Rows near named flat spaces through zero (a row that begins with a name and a colon came from that space)
tovbavag: [ -8  -3   0  -8 -12 -11   7   8  -2   2  11 -14   2  -2  13  -3  -3  -6
  -1 -10  -1  -8 -19  -8   1   9]
lalidefim: [ 27   3  17  -2 -21 -28  10   1  10  13  40 -41   2  -4 -20   3 -17 -42
  -1 -13   5  14  -7   1   0   1]
lalidefim: [-13   0  -7   7   6 -22 -11 -17  42  50 -24  15  37   5 -26  20  22  22
   1  20 -41  15  25   2  -8 -13]
bevozsokuf: [ 12 -23  -7  16 -21 -22   0  -6  39  -8  21   1  20  46 -25  38  14 -48
  10 -13 -17  36  -1  14  40  32]
bevozsokuf: [ 11 -12  26  13 -22  19   0  10   0 -46   2  -5 -18   7  11  -3  -7  -1
 -10 -33  50   7   5  18  25  36]
tulofsodok: [ 13  14  19   4 -25  30   8  -5  -3  21  -3 -27 -24 -19 -31  -8 -18 -32
  10   8 -16  27   5 -11 -19   4]
sorepful: [-26  25  21  -7  -8  21 -22   0  38  20  -9  -8 -14 -45 -11   0 -22  29
   0  14  11  24 -17  -1 -18   1]
tovbavag: [-12  11   1  -6 -12 -21  -1  -3  30  44   8 -16  24 -10 -23   9   6  -3
   1  11 -41  12  -8 -11 -13  -1]
lalidefim: [ 17   9 -10   7  49 -16   3 -23 -30 -14  33  21  11  12  33  21 -12 -10
 -12   6  17 -12  14  15  11 -38]
sorepful: [-21  -9 -24   8  27  10 -12  -2  -5 -29 -11  37   6   5   8  -1  16  27
   2   4   0 -15  -4  16  20  -5]
lalidefim: [-23 -24 -49   7  26  17  10 -15 -44 -49   0  24 -18   7  54   0 -12 -26
  26   3  -6 -29 -31  18  31 -10]
bevozsokuf: [-39 -11 -14   3  15  -8  -9 -18  23  16 -45  17  25 -34  14 -14   3  44
  13  21 -22 -36   2  23 -14 -21]
tulofsodok: [  1  32  22  -7 -26  39   9  -1  -2  -2 -53 -22   2 -54 -14 -51   6  46
 -10   5 -21  -9  14   5 -39  23]
tulofsodok: [ 11 -15   4  27 -19   1  18   3 -29 -40  32  -2 -19   5  19  -9  12 -44
   2 -40  36  10 -36   8  14  18]
tulofsodok: [ 44  19   8 -37 -22 -18  -2  17  20  14 -10 -34 -17  20   5  10 -11   7
 -11  -3  26  38  13 -27 -16  20]
lalidefim: [-31 -20  -7  -9  -7  16   2  13  -5 -13 -23   4 -10 -23   4 -29  -4   3
  25  12  -8 -43 -32  -1 -16   3]
bevozsokuf: [-15  50 -46 -63 -14   4 -37   8  75  47 -65 -28 -15 -33 -24  -2  -9  68
  16  50 -49  63 -22 -28 -29  14]
tovbavag: [ 18 -14   1   0 -22  25  14  22 -35 -34   3  -6 -32  23  -4 -16   6 -31
   6 -19  15   0 -10 -15   8  26]
lalidefim: [ -1  34  -8 -33   5  49 -20  31 -10  13 -50  31 -30  34  -1   8  29  66
 -22  17   1  42  24 -60 -19  22]
tovbavag: [-41 -15  21   5   7   5 -11  13   7  -4 -14  24   4 -35   7 -25   7  36
   4   3  27 -46 -25   5 -26 -11]
sorepful: [  0 -20 -21   0  -5 -35  -7   5  34 -13  27   0  17  24 -19  18   9 -30
  16  -3 -11   7 -29  12  28  13]
bevozsokuf: [ 15   0  44  18 -24 -19  10 -20  23   6  21 -49  14 -52 -16 -17 -36 -23
  -1 -16  15 -12   9  42  -5  -5]
sorepful: [-26   0  -2  22   8  31   8  -3 -39  -2  15  32 -16   7  22   9  17 -19
   0  -6   0   9 -25 -20  -2  -4]
sorepful: [ -8   0   9  -4  -3 -12  -1   7   5 -26  17 -25  10 -42  -6 -33 -18  16
  -3 -12  11 -39 -17  29   7   0]
tulofsodok: [ 24  22 -31  -9  -7 -19  -4   5   6  -4  13   5 -20  29  27  24  28  -6
  -8 -18  24  76 -38 -27   0  17]
bevozsokuf: [ -6   5 -24  -1  28  26  -5   1 -45 -20  -2  19 -26  15  33   4  -6  23
 -12  -5  13   0  15  -7  26 -13]
bevozsokuf: [  2  12  -7 -14  -2   7 -12  -1  17  16 -27 -14 -10 -20 -19 -11 -12  26
   5  16  -9  11  13   1  -9  -7]
tovbavag: [ -4  56   1  -7 -27   1  18 -29   0  62 -16 -58  14 -64   7 -20 -12  23
 -18   1 -59  32   7  -7 -33  -4]
lalidefim: [-22  13 -30 -28  17  -2 -18  12   8  13 -10  14 -10   7  18  12   3  35
   0  17  -5  13 -20 -26  -2  -6]
lalidefim: [ -6 -14 -26  12  20  12   3 -13 -22 -23  -6  25  -6  19  23  11   1 -13
  10   4  -5  -5   2  11  22  -8]
tovbavag: [  6  38  -8 -52 -50   0 -11  25  53  25   8 -68 -16 -15 -40   2 -27  -7
   8  12 -40  56 -36 -31  -2  46]
tulofsodok: [  2  12  11   7  36  26  -7 -19 -10 -40 -21  17   3 -53  -3 -36 -21  33
   3  24  16 -46  14  46 -16 -29]
tovbavag: [-28  -7   5  -9   0 -32  -4   5  22   9  -4  -6  33 -25  13 -15   4  39
  -7  -4  -2 -42 -11  12  -7  -3]
tulofsodok: [-21 -29  16  10  -1   6 -14  10  19  39  -1  11   5  24 -50  20  -3  -7
   8  13 -22 -10  36 -10  16 -10]
tulofsodok: [ 27 -16 -15  13   9 -21  16  -3 -26 -10  39   8   7  46  -5  19  15 -54
   2 -10  -8   4   2  -4  21  -6]
lalidefim: [  6   5 -19  -8  26  14   2  -1 -40 -17  10  14 -17  30  38  18 -11   0
 -11  -1   9   1  14 -12  22  -8]
sorepful: [ 12  10 -19   7 -12 -24  10  -9  -1  -7  21 -25  15  -5   1  -6  10  -7
 -10 -24 -18  17  -9  15  21  10]
bevozsokuf: [ 35  36   7 -37 -39  12 -15  27  40   4   5 -47 -34   3 -44   4 -17  -4
  -2   1   6  70 -11 -27  -2  41]
sorepful: [ -3  -4  17 -12   7 -12  -8   7  25 -15  -7   4  23 -14  -9 -12  -5  22
   1  12   9 -39   1  18 -11   2]
tovbavag: [ -1 -11 -28  12  21 -14  -3 -22   1   9   0  27  11  45  30  46   8  -9
  -2   1  -9  25  21   3  32  -9]
tovbavag: [ 13  27 -12 -20 -25  21   6   6  -7   9  24 -34 -37  12   3  20 -23 -43
   5  -1 -15  60 -27 -34   8  24]
tulofsodok: [-38  -2   1  -4   3  23 -25   5  24   0 -26  12 -17 -22   4   0 -15  41
   6   9  14   1  -5   5   8   2]
sorepful: [-10 -14  -1   4   7   0  -3  -3  16 -35 -17  27  16   5  19   2  11  12
   6   2  13 -19  -9  22   5  16]
tovbavag: [-16  18 -19 -12 -38  42  14  26 -34   5  22 -23 -35  14 -13  -3   9 -38
   5 -11 -46  39 -45 -52   9  39]
sorepful: [-41 -38 -36  15   2 -12  13   9 -23 -13  28  31  16  38  18  13  34 -41
  18 -12 -34 -25 -49 -13  28  10]
lalidefim: [ 46   4  20  -1 -18 -28  32  -6 -21 -35  51 -63  25 -14  -9 -25 -31 -45
 -11 -26  -8 -37  11  36  20  12]
bevozsokuf: [  9  23  -4 -21   3  -2 -12  -7  18  26  -6 -34  -9 -27 -17  -2 -36  16
   1  19 -13  14  18   4  -2 -17]
tovbavag: [-48  33 -17  -8  17  10 -23 -20  31  32 -28   7  13 -43  18   8  -9  66
  -8  22 -28  17  -3   7  -2 -13]
sorepful: [ 13  10  10   6  17  13   2   1 -28 -22  12  11 -10  -4   7  -9  -1   5
 -12  -5  26  -8   6   2  -4 -11]
lalidefim: [  3  25  11  -5 -14 -19  -1  -3  28   9   5 -22  20 -38 -11 -17   6  19
 -10  -4  -4  10 -19   9 -22   7]
sorepful: [ -9 -11  -5   9  19  10  -5  -2  -2 -24  -9  38   6  15   7   7  15   6
   4   8   8 -13  -1   8   5   0]
bevozsokuf: [-29  -6 -22   4  28   8   2  -4 -36  -7  -8  32   2  11  49   5  11  25
  -8  -2  -1 -23  -1  -7   9 -14]
bevozsokuf: [-31  -2 -22  10   5  -3 -10  -7  16   2  -4   9  14 -21 -17  -9  13  17
   9   6 -30  -4 -19  16  11  -6]
tovbavag: [-28 -32 -16  28   5  14   9  -9 -30 -18 -11  18  -4  -6  13 -17   8  -8
  14 -11  -9 -34  -5  20  19 -10]
bevozsokuf: [-15   5   0   0  15  -1   5  -4 -24   5  10   1   3 -12  28  -3 -10  12
 -10  -3   2 -22   0  -2  -1 -17]
bevozsokuf: [ -8 -15  -2 -13  -2 -13 -17   0  50  13 -27   1  18   7 -23  12  -9  15
  14  23 -16  -7  18  12   6   5]
lalidefim: [-20 -17  11  20  13 -14   3 -19   3  32   5  14  10 -14  10  11  -6 -18
  12  10   1 -17  -3   6 -17 -35]
lalidefim: [-20  11 -23 -11  18  15   0  -3 -12 -28 -28  16  13 -19  25 -23   9  43
  -2  11 -18 -31 -10  12  -3   4]
sorepful: [-15   8 -25 -15  20   3  -7   1  -9   2 -35  15  12   3  20  -8  14  57
 -12   9 -19 -17  20  -4   2  -5]
tulofsodok: [  9  13 -20  -9  25 -10 -10  -6   4  -6  -7  19   4  10  17  11   9  26
  -8   9  10  13   4   1   0 -11]
tulofsodok: [-29 -20 -26  43  24   2  26 -25 -64 -50  27  34  14   3  73  -3  21 -19
  -6 -35   5 -34 -29  29  34  -8]
tovbavag: [ 16  18  28 -19 -31  17 -18  10  54  27 -33 -19 -26 -23 -43  -4 -13   5
  15  24  14  45  -4 -16 -42  15]
tulofsodok: [-34 -14 -36  12 -11  26  12   0 -29 -14   0  11  -3  25  15   7  18 -19
   8 -12 -48   4 -18  -9  39  25]
tulofsodok: [  2 -14  15  -1 -18 -23   0  14  11  18  12 -10   0  19   4  13   5  -6
  -7 -20  21   8   0 -15   2   9]
sorepful: [  0 -29 -44  10  20  -8   6   1 -25 -59   5  42   4  53  41  15  31 -15
   6 -17  10  -8 -19  11  41  15]
[ 25   3   0  -6   9 -24  20  -7 -22   2   5  -8  27  14  17  -2   6  -4
 -14  -3 -13 -24  24   1  -8  -7] : tulofsodok
[-28 -12 -32  -2   4  -4  -7  -7   8  24 -33  18  10  28  26  24  16  28
  -1   2 -28  13  17 -10  21   5] : bevozsokuf
[-12  -2  12  13  13   4   0  -7   5 -22  -7  26  28 -13   0 -10  16  17
  -3   5   0 -30  -1  22  -8   1] : sorepful
[ -4  -4  14 -29 -80   5  18  31  23  27  13 -73 -18  -3 -35 -10 -19 -58
  22 -10 -43  19 -41 -37  -6  57] : tulofsodok
[ -4 -18  12   2   5   4  -7   2  21 -33 -21  20   7  -7   0  -9  -1  11
  12   8  23 -29  -4  24  -4   9] : bevozsokuf
[-21   4 -19 -15 -22 -11  -7   9  28  38  15 -15  -9  12  -6  27   0 -23
  13   5 -29  44 -39 -33   4  14] : tulofsodok
[-24  -9  18   5 -27  16  -6  12  17  16 -25  -2 -11 -16  -9 -11   7  16
   4  -7   7   4  -9 -10 -14  16] : lalidefim
[  3  19   0 -14  11  -3   6  -5 -18  18   4 -11  -4 -14  25  -2 -15   7
  -7   8   0  -5   0 -14 -20 -19] : bevozsokuf
[ 25 -17  -1   2  23  -7   4   2 -11 -17  18  27   6  40 -16  17   6 -40
  12  17   3 -16   9  -2   0 -13] : bevozsokuf
[-20  -2   7  -2 -10 -28   9   6   5  53  21  -9  30   4 -13   7  16 -10
  -4   1 -40 -12  -8 -26 -16  -8] : bevozsokuf
[ -2  -1 -12 -11  12 -11   6  -1 -16   1  20  -6  -7  -2  19   3 -17 -21
   9   8  -1 -14 -20  -7  -3 -18] : lalidefim
[ -4   0 -13  18 -32 -16  16  -4   0  16  26  -7  11  32  13  27  33 -34
  -9 -34 -23  50 -24 -19  20  32] : bevozsokuf
[ 31   2  10  15  19  16  21 -10 -59 -45  39   3 -26   4  36  -2 -21 -45
  -5 -15  43 -10  -5  10   6 -14] : lalidefim
[-47   3  -7  -3  -9 -13  -9  -2  26  26  -4 -12  23 -30   4  -4   0  35
  -4  -3 -30 -10 -16   6   8   3] : bevozsokuf
[-13  24 -11  -1  23   9   1 -17 -24  -9   3  -1   0 -24  46  -2 -17  32
 -19  -4   5  -4   2  11   9 -14] : tovbavag
[ 59  -8  16  -3  -2 -23  10   7  -6 -62  38 -16 -11  18  10  -2 -17 -41
  -3 -24  64  -4  -8  24  13  14] : sorepful
[-31  -7 -17  -6  11  -2   6  12 -35  10   4  -3   9 -11   3 -25   5  22
  -4  -2 -31 -49  -3 -10   5 -17] : sorepful
[ 59  16  25 -10  -8  -1   7   5   0   5  -8 -20   0   6 -43 -14   0  -9
  -8   9   5   8  41  -4 -28  -1] : tulofsodok
[ 14  -3 -13  21  -9  -3  16 -18 -15   6  -8   6  -2  12  14   5  23 -24
   2 -13  -7  29  -1  -1  -4   1] : bevozsokuf
[ 21  -2 -14   3  21  15  -1  -7 -23 -36 -27  27 -12  24  31   3   8  20
  -8  -3  28   3  26  10  11   1] : sorepful
[ -2 -25  21   6  22  14  -4   6 -11 -12 -15  24   2  -4 -23 -17  -8   5
  11  20  12 -58  28  14 -11 -23] : sorepful
[ 24  -2  11  -2   2 -27 -14  16  27   6   3  12   8  19 -30   4  26  17
 -10  -5  29  16   9  -7 -11  -1] : tulofsodok
[  8 -10  24 -15 -21 -10   4  15  10  -7   0 -28   0  -9   0 -15 -19  -1
   0  -9  20 -26   1   4  -6  15] : tulofsodok

Rows near named flat spaces through zero
vusi_ruf: [ 12  25  25  37  11   6  18  20 -13  -1  14 -21  25  -7  -5 -20  24 -15
 -12  24  12  15 -31  20  21   4]
zozuv_pebad: [-22   6  38 -33  14  20  26   8 -39  19  11 -20 -14  21 -12  -8  29 -24
 -70  10   4  16  16 -18 -29   4]
zozuv_pebad: [ 37  35  17 -60   2  30  23  15 -25  -8 -26  31   2 -17 -43 -27 -47 -25
 -73   9  14  -1  57 -54 -15  -5]
zago_tif: [ 21   6  19  10 -11  -2 -31   4 -20 -23  -7   2 -16   2 -14   5  17  -5
  31  -7  23  -8 -13  16   7   3]
zago_tif: [-12 -15  -4   7  -4  -5   4  -4   6   8   8 -16 -18  13   8  13  10   5
  11 -10  -5   3   7  16 -14  -5]
zago_tif: [-27 -17   9 -22  -1   0  -6   3  -2  12   4  -1 -10  16  -5   7  -7  -3
 -14 -10   7  -6  -3  -4 -25   4]
vusi_ruf: [ 17   9  10   2  -2  10  21   5 -11  -2  -4 -12 -22   1 -11  -4  10  -9
 -19  -1  -2   9  29   3  -6  -7]
zago_tif: [ 26  16  12  23   2   3  25  10  -4  -9   4 -19   5  -5  -8  -2  15  -5
  -1  12   9   8  -3  15   9 -10]
zozuv_pebad: [-14  -7 -25 -19   6  -8 -20 -16  16   1 -12  35  25 -14  15  -2 -21  15
   4   3 -19 -11 -12 -32  20  11]
vusi_ruf: [  0  -8 -15  29  -1 -23 -26 -10  12 -14   1   8   6 -10  16  10   6  15
  52  -6  -2 -13 -35  15  29   7]
zozuv_pebad: [-20   8  17 -15  16  10  13   4 -20  16  13  -9  14   7   2 -12  13 -13
 -40  15   0  11  -6 -14  -8   7]
zozuv_pebad: [ 34  21  -8  25  -2  -5  -8   7   5 -18   5   2  22 -18  -4  -7 -22   0
  38   5  21  -7 -12  17  15  -6]
zozuv_pebad: [ 16  20   4 -25   8  16   8  -8 -17  -3  -8  11  22  -7   0  -9  11  -2
 -26  23  -5   9  12 -31   6  -3]
zozuv_pebad: [ -1 -20 -37  23 -19   7  16  -4  59  12 -29  15   9 -10  17  -3  -2  28
  -3   6 -51  20  16   0  20  -9]
zozuv_pebad: [-42 -18  -1 -16  13 -21 -21  -4  -8   9  16   7 -16   5   5   5 -23  -7
   3 -25   6 -23 -16  -6 -10  20]
zago_tif: [-12   2  34 -11  21 -15   0   0 -38  -8  29 -24   6  15  -5  19  26 -11
   8   3  39 -17 -43   4 -12   5]
rof_mog: [ -4 -11   4  -8  -8  -2 -14   0   5  -8 -27  27 -13  -6  -9  -2   4   4
 -12  -6 -13  -6  -4 -18  18  12]
rof_mog: [ -6   5 -13  -3  -2  19  10   7  23  18 -15  18  30 -10   5 -24 -14   3
 -37  20 -26  20   8 -19  10   2]
vusi_ruf: [ 12  21  13 -19  17  -9 -21  -9 -47 -19  11   6 -15  -8  -6  -3  -2 -18
  10  -9  22 -19   3 -15   6  12]
zago_tif: [ 37  30  32  -7  21 -13 -22 -14 -54 -49 -11  21  14 -22 -10   4  47  -5
  16  19  24 -22 -45 -31  54  16]
rof_mog: [-18 -21  -5  -8 -10   6  24  13  39  17 -14   5  13   5  -8   4 -19  12
 -30   3 -11   5  -2  -6 -14  -7]
vusi_ruf: [  5  -6  -1  -1 -10   5   0  -4  -3  -1 -11   0 -35   4  -3   1  10  -2
  -6 -13 -14   6  32   2  -4  -2]
vusi_ruf: [ -6   8  10 -49  10  10   6  -3 -29   6   6   3 -10   7 -12  -3 -18 -16
 -37  -4  11  -5  31 -29 -29   0]
rof_mog: [ 13   3  -3  19 -22  19  -7  13  23   2 -28  16   8  -7  -6 -19   3   5
 -10  11 -18  20   6   5  17  -1]
rof_mog: [ 12   6  29  12  14 -24 -24 -15 -50 -27  44 -45  -1  23   8  40  52  -1
  76  -1  58 -21 -52  37 -13  -8]
zago_tif: [ 53   6  12   5 -31  29  32  16  27 -17 -44   4  12  -3 -29   5  20  16
 -18  25  -1  20  18  -1   3 -29]
rof_mog: [  3 -11   9  21 -23   6 -38  -2  -5 -11 -26  11 -35   7  -1  -2  45   3
  17  -8 -17  11  -1  15  20  10]
rof_mog: [-24 -19   3   4 -18  14   4  11  11  29  14 -30 -24  32   1   5   2  -4
  -6 -12   0  19  24  34 -48 -11]
rof_mog: [ 14 -16   6  43 -31   4 -25   1  13 -14 -27  -2 -30   9   1   8  55  14
  33  -4 -17  16  -9  34  22  -1]
zago_tif: [-41 -24   1 -49  13  -2  14 -12   4  18  -2  10   9  13   6  15   0   9
 -40   3 -12  -7  -5 -39 -19   4]
zago_tif: [ 15   3 -24  19  -7  -3 -17 -13  10  -7  -5   8   0 -10  16  -2   1  11
  34  -2 -15   3   8   8  19  -2]
zago_tif: [  2  -1  -4  27  10  -5  49  -3   9   9  17 -37  -6   4  13  10  24   4
  -6   6 -14  13  10  18  -1 -13]
rof_mog: [ -1 -19  11  13 -13  -8 -13  -2   3 -12 -11  -3 -22  10  -4  19  31  10
  23  -9   2  -5 -17  16   4   0]
rof_mog: [ 38  18  14  33 -23   9 -61  -2 -27 -34 -34  26 -29 -12  -7 -19  48  -5
  36  -1  -7   9  -4  12  50  17]
vusi_ruf: [-15 -17  -9   1 -11  17  47  14  43  32   3 -24  19  17   1   6 -11  12
 -31  12 -12  23  15  13 -36 -23]
zozuv_pebad: [ 55  31  -4 -34   2   3 -11 -12 -34 -34 -10  20 -13 -19 -20   0 -29  -9
  15  -8  24 -20  44 -27  -1  -9]
vusi_ruf: [-46 -28  -6  34 -13  -1 -37   4  28  19 -17  19   0   4  21 -16  29  10
   0  -1 -40  17 -38  13  31  27]
vusi_ruf: [  1  25  25  -3  40 -12  45   0 -46  -3  34 -31 -11  -6  -4  -4  12 -28
 -33   3  15  -7   2  -9   3   6]
zozuv_pebad: [ 63  18 -40  15 -11 -10 -25 -26  11 -39 -17  23  13 -29  11  11 -13  24
  77   1   0 -14  14  -1  34 -17]
vusi_ruf: [ 23  26  24  25   6   6   2  17  -7 -18 -17  16  37 -23 -12 -23  24  -6
 -16  31   4   7 -45  -9  50  13]
[-30   2   3 -31   2  26  -4  11   8  30  -3  17  45   6   2 -24 -16  -4
 -51  25  -8  18  -8 -26 -15   7] : rof_mog
[ 41  22   5  28 -26  24 -20  21  18 -17 -39  30  29 -21 -18 -30   3   3
   2  24  -4  18 -11   4  37   0] : rof_mog
[-45  -4   6 -19  34 -15  19  -4 -15  24  48 -27  26  13  17   9 -10  -9
 -14   4  18 -11 -30  -4 -26   6] : zago_tif
[  2 -18  13 -15 -27  15  -4  12  12   0 -26   7 -20  16 -23   9   3   5
 -14  -7   4   5  14   2 -23  -9] : zago_tif
[  0  17  13 -65  13  19  -2  -2 -23  -1 -20  39  30 -10 -16 -16 -17  -8
 -60  21   2  -5   7 -66   1   9] : zozuv_pebad
[ 37  17  11 -17  -6   7  -8  -1 -20 -24 -13   9  -1  -5 -19   4   0  -3
   9   4  22  -8  10 -11  -1  -9] : zozuv_pebad
[  4 -26 -13 -29 -15 -11 -33 -24   7 -21 -32  33 -22   1  -1  28   7  24
  29 -17  -8 -21   4 -23   6   0] : zozuv_pebad
[-14  -8  -7  23  -6   7  28  12  25  28  29 -41  14  20  10   5  -7   3
   6   5   6  19   2  40 -37 -20] : vusi_ruf
[-34 -15 -33  26   6  -3  19  -9  36  31   9  -7  10  -2  35  -9   3  13
 -11   5 -49  21   4   6  13   4] : zozuv_pebad
[ 74  49   2  66 -20  15 -65  -9 -37 -46 -29  22 -16 -30   7 -37  63  -8
  60  14 -16  24   5  24  81  14] : rof_mog
[-11   4   3 -69  24   5  46  -3  -8  14  14  -2  25   4 -12  11 -43  -5
 -54   9  18 -14  22 -47 -43 -13] : vusi_ruf
[ 30  24   2   0   1   7  -9   3  -9 -21 -29  35   6 -29 -13 -25  -5  -6
 -16  10 -10  -1   6 -27  42  12] : zago_tif
[ 21  -3  -6  27 -20   5  -2   2  10  -9 -19  -1 -34  -3  -4  -2  14   3
  13 -11 -16  10  26  19  11  -5] : zago_tif
[ 28  12  22   7  -9  -4 -27   8 -24 -28  -3   2 -11  -1 -21   4   5  -9
  33  -7  36 -14 -16  15   4   0] : rof_mog
[-58 -29  -9   6   5 -13 -10   8  32  26   4  13  19   3  14  -5 -18   7
 -14  -5 -17  -4 -42  -2   5  21] : zozuv_pebad
[-44  12  11 -28  45 -23 -20  -7 -44   8  37   8  17  -7  12 -13 -21 -24
 -15  -5  17 -26 -38 -29   8  34] : zago_tif
[  2 -22   0  -4 -23   8   6   4  25   0 -31  10 -20   7 -12  10   9  13
 -13  -6 -16   6  15  -2  -5  -8] : zozuv_pebad
[ 10  14  15   3   5  15  14  -1 -15   2   5 -16  18   6   4  -3  38  -2
 -14  26   0  19  -6   0   2  -6] : zozuv_pebad
[-16  -7   4  -8   4  -4 -10  -3  -2   2   1   6   8   3   4   3   5   2
  -1   2   1  -5 -19  -7   2   7] : zozuv_pebad
[-23  11  13 -13  21   7  34  11 -19  31  51 -47  13  22   3  -3 -16 -22
 -26   6  26   9   9  16 -52 -10] : vusi_ruf
